Here is a tiny trained network, its code and every weight. The questions are about switching its units off for an input and a class, where a switched-off unit gives its printed mean instead of its output.

import numpy as np


def w(rows, s, z=0):
    codes = np.array(rows[::2]) - 128.0
    scale = np.full(codes.shape[1], s)
    scale[-1] = z or s
    return codes * scale


def norm(h):
    return h / np.sqrt((h * h).mean(-1, keepdims=True) + 1e-5)


def f(y):
    return np.maximum(y, 0)


def log_softmax(a):
    a = a - a.max(-1, keepdims=True)
    return a - np.log(np.exp(a).sum(-1, keepdims=True))


def net(x, mask):
    res = np.array(x, float).reshape(1, 8) / 4 @ E
    u = 0
    for l in range(3):
        y = f(norm(res) @ A[l][:, :-1].T + A[l][:, -1])
        res = res + np.where(mask[u : u + 10], y, B[l][:, -1]) @ B[l][:, :-1]
        u += 10
    return log_softmax(norm(res)[-1] @ U[:, :-1].T + U[:, -1])


A, B = {}, {}
E = w([
[186,75,61,68,174,157,153,95,116,154],'x0',
[140,63,80,171,157,152,30,112,189,96],'x1',
[133,148,128,131,131,135,130,119,131,127],'x2',
[137,134,196,106,166,150,85,142,97,191],'x3',
[41,121,133,84,73,254,112,193,148,129],'x4',
[47,144,88,139,115,100,119,83,143,181],'x5',
[104,96,132,139,151,124,147,130,113,126],'x6',
[125,123,129,122,130,116,128,143,130,127],'x7',
],0.0077)
A[0] = w([
[30,157,130,161,92,83,79,68,147,182,89],'L0N1',
[186,148,122,90,165,141,68,126,102,208,22],'L0N2',
[148,158,146,59,111,110,150,147,121,128,168],'L0N3',
[156,134,253,161,146,149,105,169,110,3,149],'L0N4',
[104,128,81,101,66,193,127,82,82,93,101],'L0N5',
[208,108,158,150,133,49,62,110,73,138,5],'L0N6',
[122,148,107,180,24,77,128,128,132,18,155],'L0N7',
[116,94,119,129,126,125,140,52,103,100,82],'L0N8',
[101,137,252,125,155,119,15,131,67,169,97],'L0N9',
[160,96,73,112,188,147,42,114,219,87,54],'L0N10',
],0.0074,0.0025)
B[0] = w([
[192,139,77,184,132,139,53,208,43,145,249],'L0N1',
[63,147,165,79,176,127,169,146,117,40,192],'L0N2',
[99,67,115,93,97,60,138,70,102,126,196],'L0N3',
[108,197,59,195,92,145,63,177,57,145,250],'L0N4',
[179,102,146,134,185,108,192,165,169,123,192],'L0N5',
[136,91,48,204,126,116,172,131,180,224,229],'L0N6',
[97,150,139,109,250,112,157,112,146,81,243],'L0N7',
[137,171,138,102,146,171,112,143,143,116,160],'L0N8',
[72,110,56,110,159,76,167,106,230,2,255],'L0N9',
[106,40,191,92,84,132,100,82,69,136,252],'L0N10',
],0.0083,0.0052)
A[1] = w([
[139,131,203,143,52,72,197,142,53,164,133],'L1N1',
[129,137,159,129,104,190,140,183,166,155,74],'L1N2',
[100,208,126,224,119,202,114,179,139,155,59],'L1N3',
[90,123,167,95,78,197,136,166,184,158,125],'L1N4',
[170,155,184,133,104,125,212,128,79,115,59],'L1N5',
[156,139,5,125,71,143,98,163,2,149,251],'L1N6',
[174,90,130,165,132,142,51,111,209,102,17],'L1N7',
[182,53,142,65,155,183,184,61,104,113,117],'L1N8',
[99,118,94,99,191,136,143,147,144,70,202],'L1N9',
[102,137,161,119,134,207,127,189,165,126,81],'L1N10',
],0.0087,0.0021)
B[1] = w([
[117,118,165,144,106,247,135,80,87,93,173],'L1N1',
[157,100,105,119,141,139,183,104,175,166,147],'L1N2',
[93,71,135,139,214,129,159,151,114,150,202],'L1N3',
[234,9,141,151,155,124,190,100,194,183,166],'L1N4',
[126,82,82,167,72,131,66,125,125,104,161],'L1N5',
[197,181,142,74,156,226,19,150,162,177,254],'L1N6',
[102,75,176,107,55,115,177,91,48,53,190],'L1N7',
[66,232,151,123,146,80,91,254,140,162,218],'L1N8',
[123,244,59,38,83,28,95,128,187,138,248],'L1N9',
[166,51,139,172,158,70,206,194,185,93,174],'L1N10',
],0.0076,0.0074)
A[2] = w([
[158,91,214,84,49,158,253,72,45,107,35],'L2N1',
[136,159,185,89,53,145,174,137,66,119,9],'L2N2',
[105,99,104,144,219,177,29,174,135,131,122],'L2N3',
[49,180,144,163,166,145,111,144,145,171,70],'L2N4',
[27,136,127,132,177,135,166,97,172,132,38],'L2N5',
[183,147,176,238,120,50,132,42,125,209,7],'L2N6',
[62,180,143,65,107,218,226,76,83,126,96],'L2N7',
[53,34,169,99,125,35,106,136,70,72,161],'L2N8',
[101,20,123,123,51,179,203,131,224,17,242],'L2N9',
[154,146,169,41,63,112,126,140,160,237,62],'L2N10',
],0.0067,0.002)
B[2] = w([
[113,96,122,145,103,132,126,42,83,155,140],'L2N1',
[79,151,169,178,118,165,53,84,104,92,140],'L2N2',
[166,200,192,135,61,125,95,128,147,163,255],'L2N3',
[128,127,163,97,192,99,58,177,99,123,170],'L2N4',
[177,159,164,54,135,92,114,98,198,74,157],'L2N5',
[149,89,97,188,185,181,205,191,102,216,167],'L2N6',
[111,95,205,180,92,81,74,37,63,54,150],'L2N7',
[84,167,117,141,65,117,200,98,58,118,208],'L2N8',
[92,137,151,151,164,153,223,79,140,147,192],'L2N9',
[76,138,150,119,125,120,77,187,2,142,174],'L2N10',
],0.0083,0.0073)
U = w([
[98,157,156,114,173,77,78,210,84,136,234],'0',
[106,192,54,61,118,48,178,101,188,39,59],'1',
[230,24,104,194,186,159,240,138,171,233,233],'2',
[205,159,133,109,124,198,17,193,103,184,6],'3',
[93,66,207,166,3,171,98,48,34,81,36],'4',
[137,177,128,97,107,100,97,173,121,156,102],'5',
],0.0077,0.0026)

Each question gives the input, the list of numbers given to net, and the class t.
The units are the neurons (one row each of A and B). Each row of codes is followed by its name. A weight is (code - 128) times the scale printed after its matrix; where a second scale follows, it is the last column's (A, B and U).
mask holds one flag per neuron, layer by layer. A switched-off neuron (its flag False) gives its mean, the last column of its row in B, instead of its output. The means were averaged over made-up inputs and are rounded, as every weight is.
A unit's drop is (log p(t) with every unit on - log p(t) with that unit switched off) / (log p(t) with every unit on - log p(t) with every unit switched off).
The circuit of an input: a set's keep is (log p(t) with only the set's units on - log p(t) with every unit switched off) / (log p(t) with every unit on - log p(t) with every unit switched off). Starting from the 12 units with the biggest drops (on a tie, the unit counted first), units are removed one at a time, each time the one whose removal leaves the highest keep (on an exact tie, the one counted first), for as long as the keep stays at least 0.8.
units of the circuit, in order: the units of the circuit, biggest drop first
unit that matters most: the unit with the biggest drop
top k neurons: the k neurons with the biggest drops, biggest first
top k neurons in layer l: the k neurons of layer l with the biggest drops, biggest first
input [-4,0,-3,-3,4,-6,6,-6], class 3: top 3 neurons	L0N4, L1N6, L0N9
input [8,4,-6,-7,-3,7,-7,6], class 0: units of the circuit, in order	L0N9, L1N8, L0N10, L0N6
input [-2,-6,-5,-4,0,-6,-2,-6], class 3: top 2 neurons	L0N4, L1N6
input [3,-4,-5,6,4,5,1,5], class 1: top 2 neurons in layer 0	L0N9, L0N4
input [-1,-5,7,6,-4,-6,-1,2], class 1: units of the circuit, in order	L0N9, L0N1
input [5,4,6,-3,-4,7,-4,-2], class 3: units of the circuit, in order	L0N9, L1N6
input [-7,-6,-3,1,-6,-8,2,-4], class 3: units of the circuit, in order	L0N4, L1N6
input [0,-8,-7,-5,4,8,-6,-5], class 3: units of the circuit, in order	L0N1, L1N6
input [-1,-8,2,0,8,-1,7,-3], class 2: units of the circuit, in order	L1N4, L1N10
input [6,4,1,-5,0,-2,-6,2], class 0: unit that matters most	L1N8
input [7,3,-5,-7,-4,5,2,-3], class 0: units of the circuit, in order	L0N9, L1N8, L0N10
input [2,0,-4,8,-6,6,0,2], class 1: top 3 neurons in layer 0	L0N9, L0N2, L0N4
input [1,-3,8,3,0,-7,2,1], class 3: top 3 neurons	L0N4, L1N6, L0N7
input [8,-3,-5,6,5,-7,-3,-5], class 0: top 3 neurons	L1N8, L0N1, L0N2
input [-2,-1,6,8,2,2,-7,-5], class 1: unit that matters most	L0N9
input [-5,-8,5,-6,6,1,-3,-2], class 4: top 2 neurons in layer 1	L1N1, L1N8
input [3,7,-5,0,7,7,6,2], class 2: units of the circuit, in order	L1N4, L0N4, L2N9
input [7,-3,7,8,-6,2,5,3], class 1: top 2 neurons	L0N2, L1N6
input [-4,-4,8,-1,-3,-5,1,-4], class 3: units of the circuit, in order	L0N4, L1N6
input [5,-5,5,3,7,-3,-8,-4], class 2: units of the circuit, in order	L1N4
input [0,8,-7,-5,6,-7,3,2], class 4: units of the circuit, in order	L0N10, L1N7
input [6,8,-4,0,2,-7,6,1], class 4: top 4 neurons	L0N10, L1N7, L0N1, L2N8
input [-3,8,1,1,-6,-3,5,0], class 4: top 2 neurons	L0N10, L1N7
input [-3,-7,5,4,5,1,4,-6], class 4: top 2 neurons in layer 2	L2N7, L2N1
input [0,-4,8,2,2,8,-2,5], class 3: units of the circuit, in order	L0N1, L1N6
